Each row of numbers belongs to one of the objects below and depends on some of the facts about them. Some rows are named. Which object is each other row?

Facts:
j328 σ:j371 j734 χ:b
j341 σ:j734 χ:b
j734 χ:a
j61 χ:a
j278 χ:a
j39 σ:j798 j934 j215 j837 χ:b
j165 σ:j950 χ:a
j950 σ:j545 χ:b
j283 χ:a
j426 σ:j153 χ:a
j811 σ:j730 j809 χ:c
j821 σ:j140 j514 χ:c
j507 σ:j730 j959 j503 j934 χ:d
j638 σ:j61 j759 j450 χ:b
j153 χ:b
j207 σ:j981 j885 j545 χ:b
j545 σ:j734 χ:c
j371 χ:c
j641 σ:j397 j514 j401 χ:b
j527 σ:j550 j545 χ:a
j397 σ:j934 χ:a
j610 σ:j341 j364 j197 χ:c
j809 σ:j934 χ:d
j689 σ:j515 χ:d
j373 χ:c
j642 σ:j364 j153 χ:b
j595 σ:j890 χ:a
j450 χ:a
j215 σ:j397 χ:a
j503 χ:a
j99 σ:j140 j364 j734 χ:b
j600 σ:j730 j585 j153 χ:c
j620 σ:j371 j734 χ:a
j763 σ:j153 χ:c
j434 σ:j371 χ:d
j197 χ:a
j66 σ:j730 j934 χ:a
j694 σ:j934 χ:c
j519 σ:j174 χ:d
j327 χ:a
j550 σ:j934 j153 χ:c
j934 σ:j734 χ:a
j890 σ:j934 χ:b
j346 σ:j174 χ:c
j174 σ:j694 j608 χ:b
j515 σ:j585 j734 χ:a
j585 χ:a
j2 χ:c
j981 χ:b
j885 σ:j734 χ:a
j514 σ:j397 j608 χ:b
j506 σ:j734 χ:a
j108 χ:c
j759 σ:j550 j545 χ:c
j242 σ:j66 χ:b
j740 σ:j365 χ:a
j179 σ:j207 j470 j514 χ:a
j140 σ:j503 χ:b
j401 σ:j734 χ:b
j403 σ:j811 j734 χ:a
j85 σ:j734 j710 χ:a
j558 χ:d
j365 σ:j2 j934 j450 j327 j710 χ:b
j840 σ:j642 j514 χ:a
j959 χ:a
j294 σ:j373 j821 χ:b
j68 σ:j278 χ:b
j730 χ:c
j804 σ:j734 χ:b
j989 σ:j730 j403 χ:a
j837 σ:j734 j934 χ:c
j316 χ:b
j538 σ:j54 χ:a
j364 σ:j730 j371 χ:a
j470 χ:d
j798 σ:j837 χ:a
j710 σ:j364 j734 χ:d
j54 σ:j585 χ:a
j608 χ:a
j372 σ:j470 χ:d

Some objects and their rows:
[ 11.6 -25.5  -6.4   5.6   5.8   7.4  -2.8   6.5 -13.6  -3.5   1.3  -8.9
  -9.5 -27.2  26.9   6.1 -20.6  11.2   3.3  32.5  -7.2 -30.2 -22.3   8.2
 -25.4  -9.4   8.1] -> j2
[  6.8 -20.0  -8.1   2.6  -1.4  13.9   9.1   3.6  -1.2 -16.7 -19.1   0.7
 -11.2 -20.9  21.2   8.8  -7.4  10.5   2.7  33.4 -11.4 -10.7  -1.3  -0.6
 -10.0   1.3  -0.6] -> j66
[ 18.7  -6.4   7.2   7.2 -15.1  15.5   7.8 -12.1 -24.3 -10.9 -20.2  -6.2
   0.4 -23.1   1.2  -6.2  -3.2  25.4  -2.0  32.3   1.6  -6.9   4.2  29.7
 -15.7 -21.9   0.0] -> j294
[ 30.3  -8.7  12.2  11.4  -8.1   9.9  -4.8 -11.1 -23.8  -5.3 -29.3 -10.5
   8.9 -30.7  27.2  -3.3  -7.6  33.2   0.2  35.9   0.2 -30.2 -10.9  32.2
 -13.4 -20.7 -12.9] -> j373
[ 20.8 -17.5 -10.5   2.1 -14.9  13.0  11.7   7.6 -14.6 -13.6  -5.6   3.0
 -10.3 -28.7  14.7  -1.5 -14.2  12.4   5.3  34.2  -5.9 -22.7  -0.6  -3.5
  -9.1  -6.7   1.9] -> j558
[ 14.3  -6.8  -5.8  -0.9  -6.1  10.7   5.9  -5.8 -13.3 -11.3 -10.7  -5.3
  -9.4 -23.2  11.2   0.1  -2.2  10.7   1.8  28.6   3.8 -11.1  -3.8   8.5
 -13.6 -15.5   8.9] -> j140
[  8.7 -18.6  -6.5   2.4  -4.0  12.1   8.0   0.6  -7.2 -17.4 -17.4   2.6
  -8.4 -18.7  22.1   8.6  -7.8   8.9   4.0  31.7  -8.1 -10.3  -2.6  -2.0
  -9.0   2.2  -2.9] -> j403
[ 11.7 -17.9  -5.4   2.7   4.5  11.7   2.5   0.8  -8.9 -19.5 -16.4   1.9
 -10.0 -25.0  26.4   7.4 -10.6  10.5  -0.6  29.3  -7.4 -11.7  -5.9  -2.7
  -9.9   1.9  -3.5] -> j734
[ 18.7 -26.3   8.0  -3.3  -1.2  13.0  12.2  -0.3  -9.7 -20.7 -10.8  -7.9
  19.2 -11.7  18.2  16.8 -18.0   6.0   8.8  56.4  -6.5  -2.8  -2.6 -20.2
 -13.5   4.0  -1.3] -> j54
[ 18.0 -20.8   1.4  -0.2   1.4  12.8   6.6  -2.9  -7.4 -19.5 -13.7  -3.4
   6.2 -19.3  24.7  17.5 -12.5   8.0   5.2  44.0  -5.0  -8.9  -6.8 -16.6
 -10.0   3.2  -0.5] -> j585
[ 11.6 -26.6  -3.2  -9.7 -10.0   6.9  10.1  -2.5 -14.3  -9.6  -3.7  -1.9
  -2.2 -11.1  17.2  10.3  -9.7  12.9  21.4  37.1  -7.3 -26.2  -3.1  10.4
 -16.0  -7.1   1.2] -> j600
[ 10.2 -20.7  -5.8  13.7   7.1  16.7  -0.7   4.1  -8.2 -12.5  -9.2  -5.2
 -15.0 -31.7  26.7  11.3 -20.7  12.2  -8.3  33.5 -11.0 -13.2 -14.6  -3.5
 -20.4   3.3   2.8] -> j327
[  8.3 -17.9  -4.6   3.6   1.2  12.9   4.7   3.5  -8.5 -18.0 -16.5  -3.0
 -11.8 -18.2  21.9   4.7  -9.7  16.9   3.7  35.9 -11.5 -10.5   0.7   1.1
  -9.4   3.0  -3.6] -> j397
[  1.1 -27.3  -5.8  12.5   1.5  18.6   9.3   6.4  -9.3  -9.5  -6.2  -1.3
 -15.9 -20.4  11.6   4.9 -21.0  10.7  -0.9  35.1 -17.9  -7.7  -3.7   8.9
 -25.9   4.6   2.0] -> j740
[  3.3 -19.1  -3.6  -0.6  -6.2  13.1   7.7   1.1 -16.2 -15.8 -11.0   2.5
 -13.5 -20.3  14.6   9.5 -13.9  13.8  10.9  28.5 -19.7  -6.6   4.8   3.9
 -11.0   7.2  -4.1] -> j527
[  9.7 -11.8 -10.4  -6.1   5.6   6.1   2.8  -1.2  -4.8 -22.0   6.3 -12.5
 -16.6 -11.2   4.2 -15.2  -7.3  22.8  -5.9  39.0   0.1 -12.8   3.0   5.0
  -4.4 -15.4   6.7] -> j174
[ 14.0 -25.5 -15.4  -2.5  -8.1   9.3   9.9   9.9  -7.6 -27.6   6.2  -1.6
 -15.4 -13.5   1.7 -25.5 -17.4  27.5  -2.9  46.4  -9.8 -26.0   9.3   2.5
   0.2  -7.2  -3.0] -> j519
[ 10.5 -22.5 -10.0  -6.1   1.1   2.7   3.4   5.6  -8.7 -14.5   1.6  -6.7
  -7.3 -11.7  21.0  -6.7 -10.6  20.6   8.6  36.6  -7.6 -31.7  -5.1  12.3
  -9.3 -12.0  -0.5] -> j694
[ 12.3  -8.6  -4.3  -2.3  -4.1  10.6   5.2  -2.4 -11.7 -13.1  -3.9  -6.1
 -10.3 -21.3   9.3   3.7  -4.0   9.9   2.9  30.1  -2.2 -10.4  -5.3   4.3
 -12.6 -13.4  11.1] -> j316

Which object is each row?
No name comes twice in this set of rows, the named rows included.
[  9.2 -11.8  -9.7  -1.1  -1.9   7.5   7.5  -6.2 -15.6 -13.7  -2.9   2.8
 -10.1 -19.0  12.0   1.0  -3.7   5.3   2.6  25.9   8.1 -10.1  -5.8   2.1
 -13.9 -12.5  12.0]  j341
[ 17.8 -27.5  10.0  -1.7  -6.2  15.2  18.0   1.2 -14.4 -19.5  -8.2  -6.6
  26.5  -4.3  11.0  17.7 -21.7   6.4  10.9  64.7  -6.7   1.7   1.8 -17.4
 -15.5   4.9  -1.6]  j538
[ 11.6 -21.4  -4.2   0.4  -1.5  12.5   8.5  -0.1 -10.6 -19.3 -15.7   0.8
   1.2 -15.7  18.3  12.4 -12.1  11.2   6.9  38.9  -5.9  -9.8  -2.0  -7.6
 -11.8   5.4  -2.6]  j515
[ 11.9  -5.4  -4.6  -4.1  -2.9   7.9   2.6   3.3 -17.9 -12.1  -2.0  -6.7
 -12.2 -21.8  10.0   4.6  -2.7   9.7  11.7  25.9   1.6  -6.0  -0.9   2.5
 -10.3 -10.3   7.6]  j207
[ 18.8  -8.2  -6.7 -10.0  -4.6  13.8   3.2 -15.2  -6.5 -14.6  -3.2  -9.6
 -16.6 -27.5  12.7  13.3  -5.0   9.3   7.4  29.9   2.2 -13.0  -4.9  -4.2
  -7.3 -13.4  13.1]  j153
[  5.7 -29.2  -8.6 -10.9   3.6   0.9   2.8   6.3  -6.2 -22.3   7.7  -8.9
 -11.2  -0.9  10.3 -20.3 -13.5  29.8   6.7  44.7 -11.7 -32.4   5.0  16.2
  -6.6  -7.9  -7.4]  j346
[ 12.4 -21.8  -7.5  -2.5   1.1   3.0   1.5   2.5 -14.6  -9.6  -5.5   3.2
  -4.1 -18.0  30.7   4.3  -8.4   9.1   9.0  24.5   4.7 -33.5 -13.5   5.4
 -15.5  -6.4   1.3]  j371
[ 21.3 -25.9  -8.3   3.2 -19.4  13.3  22.8   8.0 -21.0 -16.5  -2.1   6.6
   4.7 -20.6   7.4   3.1 -14.7   7.0   9.5  39.3  -4.0 -19.5  -0.2  -8.1
 -14.3  -6.9   1.9]  j689
[ 16.3 -20.1 -10.5   2.7 -20.2  14.1  18.4   7.8 -11.1 -13.8  -9.1   4.0
  -8.4 -23.7  12.7  -1.0 -11.0  10.3   6.2  33.6  -7.6 -24.6   0.6   1.4
  -8.2  -9.8   2.4]  j507
[ 13.8 -20.4  -6.6  -5.1  -1.6   7.0   1.8   1.3  -8.3  -8.0  -7.8  -4.8
  -6.7 -19.0  31.3   7.5  -5.7  11.5  13.1  33.0  -2.6 -31.3 -14.1   5.6
 -10.0  -9.2   3.3]  j730
[ 12.4 -15.4  -3.2   1.5   8.9   9.9  -3.5   5.0  -4.9 -24.2 -12.3  -7.1
 -12.6 -18.3  23.6  -4.2  -9.4  23.2  -3.4  37.8  -8.2 -13.2  -0.8  -1.4
  -3.5  -0.1  -9.2]  j608
[ -8.9 -13.0  -3.8   8.1 -15.0  10.9  18.3  23.7   7.9  -3.9 -23.7  -7.6
  -7.1 -19.8  22.3  -2.3  -5.0  11.9   3.8  41.8 -32.0  -3.7   1.3   8.4
  -9.2  -2.0  10.8]  j595
[ 10.2 -22.3  -4.2   7.3   6.1  19.4  -8.2  -3.3  -9.8 -12.6  -3.6  -8.0
 -22.7 -38.8  16.6  18.8 -31.7  12.7  -1.1  33.2 -18.1 -13.5  -9.3   1.8
 -19.9   6.8   0.5]  j61
[  6.6 -14.7  -5.0   1.3  -3.5  13.9   3.5  -6.3 -17.3  -6.2   7.3  -7.3
 -18.6 -26.0  -1.4   7.5 -17.4  10.5   5.2  29.5 -11.3  -7.4  -6.6  11.3
 -24.0  -6.6  16.3]  j638
[  9.0 -18.2  -2.0  -6.6  -3.5   0.8   1.2   4.4 -20.8 -12.0   1.3  -1.0
  -3.6 -21.2  23.9   4.0 -10.0  14.2  18.8  24.8 -12.3 -25.0  -8.0  10.3
 -13.0  -2.6   1.9]  j545

The same objects again, as new rows of numbers:
Known rows:
[-25.9  -1.5 -26.5  11.6  34.9 -23.0 -15.2 -24.6 -17.4  21.8  41.8  18.5
 -22.4  48.5] -> j503
[-19.5 -22.9 -51.4  10.8   1.8 -13.8  20.1 -10.4  16.1  11.6  -2.5  15.1
 -24.2  56.9] -> j840
[ -4.7 -15.3  -9.3   6.6  15.4 -24.5  27.7 -16.2  18.9  14.3 -15.2   9.8
 -26.1  51.9] -> j179
[-43.1  -1.2  -3.4  59.5  22.0 -15.7 -10.5 -40.0  -6.5  14.1  70.6  23.4
 -40.2  24.5] -> j734
[ 11.0   7.0 -36.3  22.3  13.9   1.6  -5.7 -25.4  13.3   6.5  31.2   0.3
 -46.0  38.1] -> j608
[-55.7 -27.8 -18.8  25.9   5.5 -43.0  13.0 -15.8  18.5  30.4  15.3  16.1
 -36.1  37.0] -> j506
[-23.1 -37.3 -30.8  -1.7  -8.5 -48.7   6.8 -13.0 -13.8   4.2  32.2 -26.5
 -26.5  57.8] -> j538
[-39.3  -1.0 -31.7   2.9  39.2 -21.3 -12.2 -26.0  -1.9  19.5  37.6   1.9
 -11.3  46.3] -> j959
[-23.9  -5.8 -66.3  49.1  -8.3  -5.6   8.0  14.9   2.0  25.3  14.8   1.9
   0.1  71.1] -> j642
[  3.4  14.9 -38.3  32.8  -6.5 -11.4 -10.9   4.4  24.3  38.7  17.0 -24.8
 -23.5  39.4] -> j174
[ -7.7   0.9 -18.7  20.5  11.8 -53.8   0.0  22.2   9.3  58.2  22.3 -28.5
 -22.9  71.6] -> j68
[-34.3 -22.5 -37.2  26.3   1.0 -29.6   1.5  21.8   7.9  49.3  -1.7  17.4
   1.4  46.1] -> j99
[  6.2 -28.6 -15.4   5.3   6.7 -17.9 -24.0   3.8  -5.3  11.5   9.6  28.5
   4.6  45.4] -> j821
[ -9.4  11.3 -16.4  16.0  -9.5  -7.2 -29.9  -7.1  38.0  14.9  25.9 -12.3
  -9.1  35.5] -> j694
[-41.3 -14.4 -10.6   6.9   6.1 -10.2 -33.1   0.6  19.6  25.6  26.6  -1.0
   8.7  51.2] -> j811
[-26.6   1.2 -14.6  23.6   8.4 -13.8  -1.5  -4.7  27.5  -4.8  24.7  -1.4
  25.9  71.7] -> j550
[ -6.2 -20.1  -5.5  14.5   0.3 -34.7 -19.2   6.1  18.4  10.7  36.6 -10.0
 -10.4  61.8] -> j108
[ 15.8 -11.6 -45.8  19.8 -10.4 -21.9  -6.2 -22.2  47.1  48.0  17.4 -24.4
  -8.5  41.1] -> j519
[-24.9 -47.1 -21.9  17.9 -14.3 -46.4  -0.5 -22.1   4.2  33.1  28.8 -18.6
  -2.2  47.1] -> j689

Which object is each row?
No name comes twice in this set of rows, the named rows included.
[-31.9  23.7 -20.3  28.2   4.2 -19.1  -2.3   1.4   5.2  36.3  19.5 -14.4
  -4.9  34.5]  j890
[ -1.6  -5.3 -32.6   8.3   6.4 -30.5   4.8  19.4 -18.9  38.0 -16.6  10.9
  -8.2  48.2]  j294
[-26.6 -21.5 -29.2  40.3  -5.6 -48.9  -5.1 -21.4  25.3  38.7  41.3  18.2
   5.3  29.8]  j710
[-30.6 -31.7 -24.2  26.8   5.5 -24.2   9.6 -29.6 -21.2   2.6  59.4 -15.6
 -35.9  53.5]  j585
[-25.7  -9.0  -4.6  15.4 -14.5 -17.4 -19.5  -1.2  15.9  16.1  28.6   1.4
   4.7  22.3]  j837
[  7.1   3.3 -29.6  46.2   3.9  -4.3   3.9  -2.6 -11.4  27.3   3.7   2.6
  -9.4  34.2]  j514
[-11.6   1.6 -33.3  35.9  25.6 -22.3  -4.3   9.5 -24.5  40.5  16.3  19.8
  -0.5  43.2]  j140
[-28.2  -8.0 -28.6  19.4   7.6 -24.0 -16.7 -29.5  14.5  41.6  32.3 -10.9
  17.4  33.5]  j809
[-14.7  -8.6 -29.4   7.7  21.5 -42.6   3.7 -13.4   8.3  19.6  32.4  -5.1
 -28.2  54.3]  j283
[ 21.2 -16.7  -6.6  43.6  21.8 -23.6   6.2 -36.1   6.3  31.3  29.8   0.4
  -2.5  46.7]  j470

